[[ 43   3   2  16 -26]
 [-23  60  15  67 -19]
 [-70   6  17  -7 -33]]
->
[[ 43   3]
 [-23  60]
 [-70   6]]

[[  9   2   5 -13 -11]
 [  2 -25 -36  -1 -43]
 [ 38 -25 -31 -59  16]]
->
[[  9   2]
 [  2 -25]
 [ 38 -25]]

[[-28  12 -42]
 [ 54 -11  21]
 [ 10 -22  14]
 [  3 -18  20]
 [ 26 -38  33]]
->
[[-28  12]
 [ 54 -11]
 [ 10 -22]]

[[  7  11  31  41]
 [-45 -23 -23  -7]
 [ -5  13  -4 -42]
 [-32 -16 -10  64]
 [  2  16   4 -12]]
->
[[  7  11]
 [-45 -23]
 [ -5  13]]

[[ 12 -54 -69]
 [ 26 -13 -17]
 [  0  -2  -5]]
->
[[ 12 -54]
 [ 26 -13]
 [  0  -2]]

[[ -4   5  -3]
 [ 24 -37  12]
 [-57  21 -20]
 [  0  -2   0]
 [  9  52 -68]]
->
[[ -4   5]
 [ 24 -37]
 [-57  21]]

[[  4  -1   1   7   8]
 [ 42  23  -2  16   3]
 [-20  -9 -17 -32 -31]
 [-14   7   8  51   3]
 [ 34  12 -27 -18  20]]
->
[[  4  -1]
 [ 42  23]
 [-20  -9]]
---
[[ -5  -1 -37  -9  63   8 -12  14   8  -4  -5  -1]
 [  3   4  -1  -1   1  44   0   3  63   1   5  -1]]
->
[[ -1  -1]
 [ -5   5]
 [ -4   1]
 [  8  63]
 [ 14   3]
 [-12   0]
 [  8  44]
 [ 63   1]
 [ -9  -1]
 [-37  -1]
 [ -1   4]
 [ -5   3]]

[[ 11   9  11 -17]
 [  5  42   0  12]
 [  1  19   6  11]
 [-41  61 -60  -2]
 [ 18 -12  -6 -23]
 [ 22 -25 -22 -20]
 [ -5 -23   5  39]]
->
[[-17  12  11  -2 -23 -20  39]
 [ 11   0   6 -60  -6 -22   5]
 [  9  42  19  61 -12 -25 -23]
 [ 11   5   1 -41  18  22  -5]]

[[ 17  -5  40]
 [-19 -12   3]
 [-22  16  26]
 [-22   0   2]
 [  1 -13 -13]
 [-29  11  18]
 [-16  16  20]
 [-35  -2  39]
 [ 10 -18  -6]
 [ 37 -12 -16]
 [ 31 -20 -54]
 [  7  30  61]]
->
[[ 40   3  26   2 -13  18  20  39  -6 -16 -54  61]
 [ -5 -12  16   0 -13  11  16  -2 -18 -12 -20  30]
 [ 17 -19 -22 -22   1 -29 -16 -35  10  37  31   7]]

[[ 46  47 -49  -3 -10  17  10  11   0  19 -17  32  -1  31 -12   0]
 [ 21 -41 -47 -12 -16  -1   5   6   7  43 -53  34   1  58  20   0]]
->
[[  0   0]
 [-12  20]
 [ 31  58]
 [ -1   1]
 [ 32  34]
 [-17 -53]
 [ 19  43]
 [  0   7]
 [ 11   6]
 [ 10   5]
 [ 17  -1]
 [-10 -16]
 [ -3 -12]
 [-49 -47]
 [ 47 -41]
 [ 46  21]]

[[ -7  11 -50 -16  13  11 -11   4  25]
 [ -5  11 -31 -14 -20   6 -16   1 -30]
 [-15 -12 -15  25   8 -12  19  -6  16]
 [-12  16  -8 -23 -17  19 -16   9  33]
 [  4   9  21 -15  -3   6 -10   6  22]]
->
[[ 25 -30  16  33  22]
 [  4   1  -6   9   6]
 [-11 -16  19 -16 -10]
 [ 11   6 -12  19   6]
 [ 13 -20   8 -17  -3]
 [-16 -14  25 -23 -15]
 [-50 -31 -15  -8  21]
 [ 11  11 -12  16   9]
 [ -7  -5 -15 -12   4]]

[[  4  -5 -29   4 -19  18]
 [-37  -1  27 -24 -39 -59]
 [  4  17 -10  22  -7  -8]
 [ -4   9 -23   8 -27 -16]
 [ -7  -1  33 -10  17 -25]
 [ 15 -15 -41  -1  -7  60]
 [ -4  31 -10  31 -23 -42]
 [ 26  17 -35  36   5  26]
 [ 11  24 -29  36 -11  -8]
 [ -4  31  20  27   9 -50]]
->
[[ 18 -59  -8 -16 -25  60 -42  26  -8 -50]
 [-19 -39  -7 -27  17  -7 -23   5 -11   9]
 [  4 -24  22   8 -10  -1  31  36  36  27]
 [-29  27 -10 -23  33 -41 -10 -35 -29  20]
 [ -5  -1  17   9  -1 -15  31  17  24  31]
 [  4 -37   4  -4  -7  15  -4  26  11  -4]]

[[-40   7 -53 -22  53  -4 -14]
 [ -2 -64 -64  -5 -17 -49 -43]
 [-55  48  12  21  61 -40  26]]
->
[[-14 -43  26]
 [ -4 -49 -40]
 [ 53 -17  61]
 [-22  -5  21]
 [-53 -64  12]
 [  7 -64  48]
 [-40  -2 -55]]

[[ -2  -2  -3  -2  -2  -3  -2  -3  -2]
 [ 10  49  14 -43  36 -37  69 -38  17]
 [ -1  -3  32  -8   8  37   4  16   2]
 [ -1  -2   0  -4   0   0  -2  -4  -2]]
->
[[ -2  17   2  -2]
 [ -3 -38  16  -4]
 [ -2  69   4  -2]
 [ -3 -37  37   0]
 [ -2  36   8   0]
 [ -2 -43  -8  -4]
 [ -3  14  32   0]
 [ -2  49  -3  -2]
 [ -2  10  -1  -1]]

[[-32  58   5   1  57  23  71 -18]
 [-13  20   6  13  -7   1   6 -14]
 [ 42  11 -13  22 -47  20  -4  14]
 [-23 -19 -44 -21 -22  40  30  -7]
 [ 41  20 -56 -13 -40 -59 -22 -15]
 [ 20 -10 -14  26 -32  51  19  22]
 [  5  -8   5  -6  27  37  23 -10]
 [-36 -11 -24   1 -27 -28  15 -65]
 [  3  37   1 -29  29  21 -16  55]
 [  8  -7 -12 -13  31  51  40  -3]]
->
[[-18 -14  14  -7 -15  22 -10 -65  55  -3]
 [ 71   6  -4  30 -22  19  23  15 -16  40]
 [ 23   1  20  40 -59  51  37 -28  21  51]
 [ 57  -7 -47 -22 -40 -32  27 -27  29  31]
 [  1  13  22 -21 -13  26  -6   1 -29 -13]
 [  5   6 -13 -44 -56 -14   5 -24   1 -12]
 [ 58  20  11 -19  20 -10  -8 -11  37  -7]
 [-32 -13  42 -23  41  20   5 -36   3   8]]
---
[[-31  -8 -43 -28   3 -16 -24  21]
 [-28 -11 -11  26 -41   5  -6   1]
 [ 13 -24  12 -20   8  15  16  44]
 [ 28   8   6 -36 -27   0 -29  -4]
 [-64  32  18 -13 -29 -14  11 -29]
 [ 22 -13  53 -16  -7 -18  23 -35]
 [ 22  26   7   1  31 -18  -2 -18]
 [ -7  -4  56  -8  16   0  54 -32]
 [ 12  -1  13  70  22   5 -48  62]]
->
[[ 21 -31  -8 -43 -28   3 -16 -24]
 [  1 -28 -11 -11  26 -41   5  -6]
 [ 44  13 -24  12 -20   8  15  16]
 [ -4  28   8   6 -36 -27   0 -29]
 [-29 -64  32  18 -13 -29 -14  11]
 [-35  22 -13  53 -16  -7 -18  23]
 [-18  22  26   7   1  31 -18  -2]
 [-32  -7  -4  56  -8  16   0  54]
 [ 62  12  -1  13  70  22   5 -48]]

[[-32  27  11  36 -23]
 [  8  -9   6  18  51]
 [-15  -7  22  52  32]
 [-32 -49   1 -38 -16]
 [-32  11  51 -33  29]
 [  3  22  42 -38   1]
 [-16   7   1  10 -23]
 [ -5 -49   1  12 -16]
 [  0   4  47  15  39]]
->
[[-23 -32  27  11  36]
 [ 51   8  -9   6  18]
 [ 32 -15  -7  22  52]
 [-16 -32 -49   1 -38]
 [ 29 -32  11  51 -33]
 [  1   3  22  42 -38]
 [-23 -16   7   1  10]
 [-16  -5 -49   1  12]
 [ 39   0   4  47  15]]

[[ 49 -44 -31  32  44]
 [  1   2  -5  -3   2]
 [-50 -19 -17 -30  36]
 [  6 -29 -50  37 -37]]
->
[[ 44  49 -44 -31  32]
 [  2   1   2  -5  -3]
 [ 36 -50 -19 -17 -30]
 [-37   6 -29 -50  37]]

[[-25  49  52  15]
 [ -1 -19   1  39]
 [  6 -18  20  44]
 [ -7 -22 -37  15]]
->
[[ 15 -25  49  52]
 [ 39  -1 -19   1]
 [ 44   6 -18  20]
 [ 15  -7 -22 -37]]

[[  6  -5   0  14 -35 -42  11 -68 -15  48 -39 -32 -31]
 [ 31   0  -1 -16   5 -31  41 -59 -19 -23   6   9   8]
 [  4   2  -2  -6  55  18 -39 -37   8 -51  43  50  39]
 [-13   6   2  -8  26   9   2  39   1 -32  18  22  26]
 [ 10   4   0   8  23  24 -19 -33   7 -36  23  19  15]
 [-29   0  -5 -27  45 -45   8  34 -15 -51  41  36  36]]
->
[[-31   6  -5   0  14 -35 -42  11 -68 -15  48 -39 -32]
 [  8  31   0  -1 -16   5 -31  41 -59 -19 -23   6   9]
 [ 39   4   2  -2  -6  55  18 -39 -37   8 -51  43  50]
 [ 26 -13   6   2  -8  26   9   2  39   1 -32  18  22]
 [ 15  10   4   0   8  23  24 -19 -33   7 -36  23  19]
 [ 36 -29   0  -5 -27  45 -45   8  34 -15 -51  41  36]]

[[  8  -4   7   8  -6   4]
 [  9 -27  -9  -3   5  29]
 [-33  51  -6  -4   2   1]]
->
[[  4   8  -4   7   8  -6]
 [ 29   9 -27  -9  -3   5]
 [  1 -33  51  -6  -4   2]]

[[  8  24   0   2   2  12   1  -5   0  42]
 [-14  21  24   1   1  -4   1  -4  -1  34]
 [-18  21  65   1   1   9   0  -4  -1  42]
 [  2  18  -3   1   2 -35   2  -4   0 -14]]
->
[[ 42   8  24   0   2   2  12   1  -5   0]
 [ 34 -14  21  24   1   1  -4   1  -4  -1]
 [ 42 -18  21  65   1   1   9   0  -4  -1]
 [-14   2  18  -3   1   2 -35   2  -4   0]]
